Below are the code and all the weights of a small trained network. Each question names an input and a target symbol and asks about switching units off, where a switched-off unit gives its printed mean instead of its output.

import numpy as np


def w(rows, s, z=0):
    codes = np.array(rows[::2]) - 128.0
    scale = np.full(codes.shape[1], s)
    scale[-1] = z or s
    return codes * scale


def f(y):
    return np.maximum(y, 0)


def softmax(a):
    e = np.exp(a - a.max(-1, keepdims=True))
    return e / e.sum(-1, keepdims=True)


def log_softmax(a):
    a = a - a.max(-1, keepdims=True)
    return a - np.log(np.exp(a).sum(-1, keepdims=True))


def net(x, mask):
    ids = ['αγδεζηθλμξπστφψ'.index(c) for c in x.split()]
    T = len(ids)
    res = E[ids] + P[:T]
    u = 0
    for l in range(2):
        r = res
        for j in range(2):
            rows = slice(2 * j, 2 * j + 2)
            q, k, v = (r @ M[l][rows].T for M in (Q, K, V))
            z = softmax(np.where(np.tri(T) > 0, q @ k.T / 2**0.5, -1e9)) @ v
            o = O[l][rows]
            res = res + np.where(mask[u + j], z, o[:, -1]) @ o[:, :-1]
        u += 2
        y = f(res @ A[l][:, :-1].T + A[l][:, -1])
        res = res + np.where(mask[u : u + 4], y, B[l][:, -1]) @ B[l][:, :-1]
        u += 4
    return log_softmax(res[-1] @ U[:, :-1].T + U[:, -1])


Q, K, V, O, A, B = {}, {}, {}, {}, {}, {}
E = w([
[68,116,59,107,76,131,133,95,166],'α',
[188,131,69,102,129,139,167,185,93],'γ',
[85,66,125,150,102,110,213,156,162],'δ',
[107,128,193,133,121,74,138,138,238],'ε',
[102,148,136,39,143,190,110,159,165],'ζ',
[134,54,102,149,149,138,212,95,153],'η',
[109,144,115,111,101,250,131,53,172],'θ',
[185,152,149,126,183,133,172,147,162],'λ',
[73,99,114,46,154,63,165,122,184],'μ',
[167,95,104,137,57,87,160,68,180],'ξ',
[160,162,112,75,75,111,164,183,169],'π',
[132,149,169,108,123,163,157,80,180],'σ',
[133,111,95,140,131,159,119,37,188],'τ',
[195,65,176,142,115,234,100,142,132],'φ',
[123,101,87,143,181,181,135,148,135],'ψ',
],0.02)
P = w([
[111,46,153,180,197,75,63,149,2],'0',
[130,119,93,92,180,101,137,119,153],'1',
[128,112,96,88,175,104,139,120,155],'2',
[133,118,100,93,165,106,138,113,155],'3',
[140,112,97,90,163,102,139,120,153],'4',
[146,114,105,98,155,111,145,119,149],'5',
[145,108,105,96,150,111,146,119,152],'6',
[144,109,111,89,151,115,148,125,150],'7',
[144,111,107,94,150,116,147,123,157],'8',
[145,110,115,91,145,124,148,122,153],'9',
[151,107,118,94,136,127,152,120,152],'10',
[148,105,113,87,141,115,152,127,152],'11',
[152,98,121,90,132,123,157,118,149],'12',
[160,98,113,87,144,122,155,128,144],'13',
],0.0098)
Q[0] = w([
[58,138,226,170,161,87,107,154,26],'L0H0',
[206,34,185,92,87,124,91,160,148],'L0H0',
[82,204,83,155,149,108,113,130,118],'L0H1',
[46,70,154,199,128,98,66,166,3],'L0H1',
],0.013)
K[0] = w([
[250,76,70,44,164,133,82,67,210],'L0H0',
[107,131,135,95,110,116,128,87,36],'L0H0',
[131,183,83,79,163,181,126,171,230],'L0H1',
[211,150,17,15,150,147,215,80,30],'L0H1',
],0.013)
V[0] = w([
[175,227,57,75,184,122,135,103,141],'L0H0',
[154,104,167,65,168,146,254,105,179],'L0H0',
[94,178,131,84,188,139,169,72,12],'L0H1',
[121,147,189,148,89,55,48,70,82],'L0H1',
],0.016)
O[0] = w([
[96,166,77,97,230,132,79,81,191,70],'L0H0',
[69,158,196,122,163,107,158,254,191,255],'L0H0',
[141,129,216,17,150,131,169,68,96,69],'L0H1',
[203,211,107,151,77,112,130,101,150,68],'L0H1',
],0.0095,0.0085)
A[0] = w([
[166,96,118,163,146,201,193,113,188,213],'L0N0',
[6,235,153,151,89,187,145,52,84,2],'L0N1',
[69,135,166,64,70,117,100,80,122,102],'L0N2',
[103,136,221,197,185,107,143,55,112,90],'L0N3',
],0.014,0.0038)
B[0] = w([
[72,92,147,91,112,48,47,118,103,251],'L0N0',
[71,81,199,160,91,100,254,174,133,133],'L0N1',
[182,78,45,85,97,217,150,177,165,161],'L0N2',
[157,99,126,159,190,138,141,74,234,160],'L0N3',
],0.0094,0.015)
Q[1] = w([
[124,47,111,110,117,32,129,178,101],'L1H0',
[136,156,137,92,120,141,86,158,133],'L1H0',
[153,50,101,17,90,1,138,198,211],'L1H1',
[107,138,123,51,93,59,96,148,136],'L1H1',
],0.023)
K[1] = w([
[232,65,193,179,183,161,144,93,84],'L1H0',
[122,157,155,113,123,171,102,114,139],'L1H0',
[254,25,201,175,141,174,93,130,83],'L1H1',
[201,65,145,123,106,126,79,134,59],'L1H1',
],0.018)
V[1] = w([
[140,90,88,138,104,51,50,161,122],'L1H0',
[123,144,190,23,11,85,160,106,106],'L1H0',
[201,80,96,189,159,84,225,48,40],'L1H1',
[199,83,165,161,128,219,27,154,103],'L1H1',
],0.012)
O[1] = w([
[99,91,135,163,137,29,146,81,155,83],'L1H0',
[23,204,184,176,162,159,128,77,196,61],'L1H0',
[237,126,116,254,196,156,138,182,87,147],'L1H1',
[128,212,115,64,147,122,179,106,21,250],'L1H1',
],0.0068,0.017)
A[1] = w([
[142,42,103,85,108,161,89,134,168,98],'L1N0',
[106,95,166,134,44,132,45,146,56,23],'L1N1',
[165,177,139,161,80,147,140,40,108,3],'L1N2',
[248,144,166,96,51,133,163,76,178,180],'L1N3',
],0.012,0.0047)
B[1] = w([
[92,182,96,254,172,186,234,10,161,253],'L1N0',
[121,159,86,104,152,127,197,167,182,184],'L1N1',
[83,158,107,36,189,127,130,56,209,153],'L1N2',
[103,195,154,80,11,78,36,130,197,170],'L1N3',
],0.0057,0.025)
U = w([
[129,128,71,145,129,163,78,72,114,176],'α',
[87,67,66,106,222,181,67,144,80,123],'γ',
[107,119,132,161,48,167,177,123,82,87],'δ',
[158,133,87,121,49,95,140,123,129,120],'ε',
[95,171,68,61,137,125,129,137,70,186],'ζ',
[114,106,140,113,114,134,172,223,102,100],'η',
[123,188,98,116,146,236,88,164,92,134],'θ',
[186,116,24,54,200,121,185,173,222,67],'λ',
[103,128,124,107,133,138,106,150,197,102],'μ',
[117,182,25,152,113,102,98,172,136,132],'ξ',
[118,2,91,111,132,98,109,105,119,191],'π',
[169,178,105,86,77,147,100,189,129,144],'σ',
[219,132,119,32,230,66,89,180,190,163],'τ',
[114,177,70,150,137,156,170,127,85,2],'φ',
[178,119,81,87,111,142,124,170,68,173],'ψ',
],0.0056,0.0073)

Each question gives the input, a string of symbols that net reads in full, and the target symbol t.
The units are the heads (2 rows each of Q, K, V and O) and the neurons (one row each of A and B). Each row of codes is followed by its name. A weight is (code - 128) times the scale printed after its matrix; where a second scale follows, it is the last column's (O, A, B and U).
mask holds one flag per unit, layer by layer, with each layer's heads first. A switched-off unit (its flag False) gives its mean, the last column of its rows in O or B, instead of its output. The means were averaged over made-up inputs and are rounded, as every weight is.
A unit's drop is (log p(t) with every unit on - log p(t) with that unit switched off) / (log p(t) with every unit on - log p(t) with every unit switched off).
The circuit of an input: a set's keep is (log p(t) with only the set's units on - log p(t) with every unit switched off) / (log p(t) with every unit on - log p(t) with every unit switched off). Starting from all 12 units, units are removed one at a time, each time the one whose removal leaves the highest keep (on an exact tie, the one counted first), for as long as the keep stays at least 0.8.
units of the circuit, in order: the units of the circuit, biggest drop first
most important unit: the unit with the biggest drop
k most important neurons: the k neurons with the biggest drops, biggest first
heads that matter: for each layer, one digit per head in row order, 1 if its drop is at least 0.15 and else 0, layers parted by /
input μ σ μ λ λ λ λ δ, target μ: heads that matter : 00 / 11
input λ μ θ η φ ε λ λ λ λ λ π ζ, target λ: 3 most important neurons : L0N3; L1N1; L0N0
input φ μ θ, target φ: 2 most important neurons : L0N0; L0N1
input μ λ η μ μ σ ψ, target μ: units of the circuit, in order : L1H1; L1H0; L0H1
input γ ζ μ η δ μ, target η: most important unit : L0H0
input ψ λ λ λ ξ, target ψ: 2 most important neurons : L0N0; L0N3
input μ δ λ, target μ: units of the circuit, in order : L1H1; L0H0
input ε π π μ λ, target ε: units of the circuit, in order : L0H1; L0H0
input σ τ λ λ σ θ θ, target δ: heads that matter : 01 / 01
input λ ζ ζ α, target λ: heads that matter : 10 / 10
input θ ψ π μ λ σ ψ τ ξ π λ φ, target θ: heads that matter : 11 / 10
input θ λ λ λ λ ζ, target θ: units of the circuit, in order : L0H1; L1H0; L0N0
input η λ ε α λ λ ξ, target ξ: heads that matter : 01 / 00
input μ π φ λ, target μ: most important unit : L1H0
input λ ψ γ γ φ ξ, target ζ: heads that matter : 00 / 01
input ζ π λ η μ λ θ α λ λ α λ η ξ, target ζ: units of the circuit, in order : L1H1; L0H1; L0N2
input η λ ψ μ ζ λ λ σ λ λ ε γ θ ζ, target η: 3 most important neurons : L1N0; L0N3; L1N3
input ζ λ λ λ ψ, target ζ: units of the circuit, in order : L1H1; L0N2; L0H1
input ψ λ ψ μ, target ψ: heads that matter : 10 / 01
input ε ζ μ ψ, target ξ: units of the circuit, in order : L0H1
input ζ λ ψ μ λ θ, target δ: units of the circuit, in order : L0N1; L0H1
input λ π μ μ ζ δ λ λ λ ε μ ψ θ, target λ: heads that matter : 10 / 11
input δ ψ λ ψ λ, target δ: heads that matter : 10 / 10
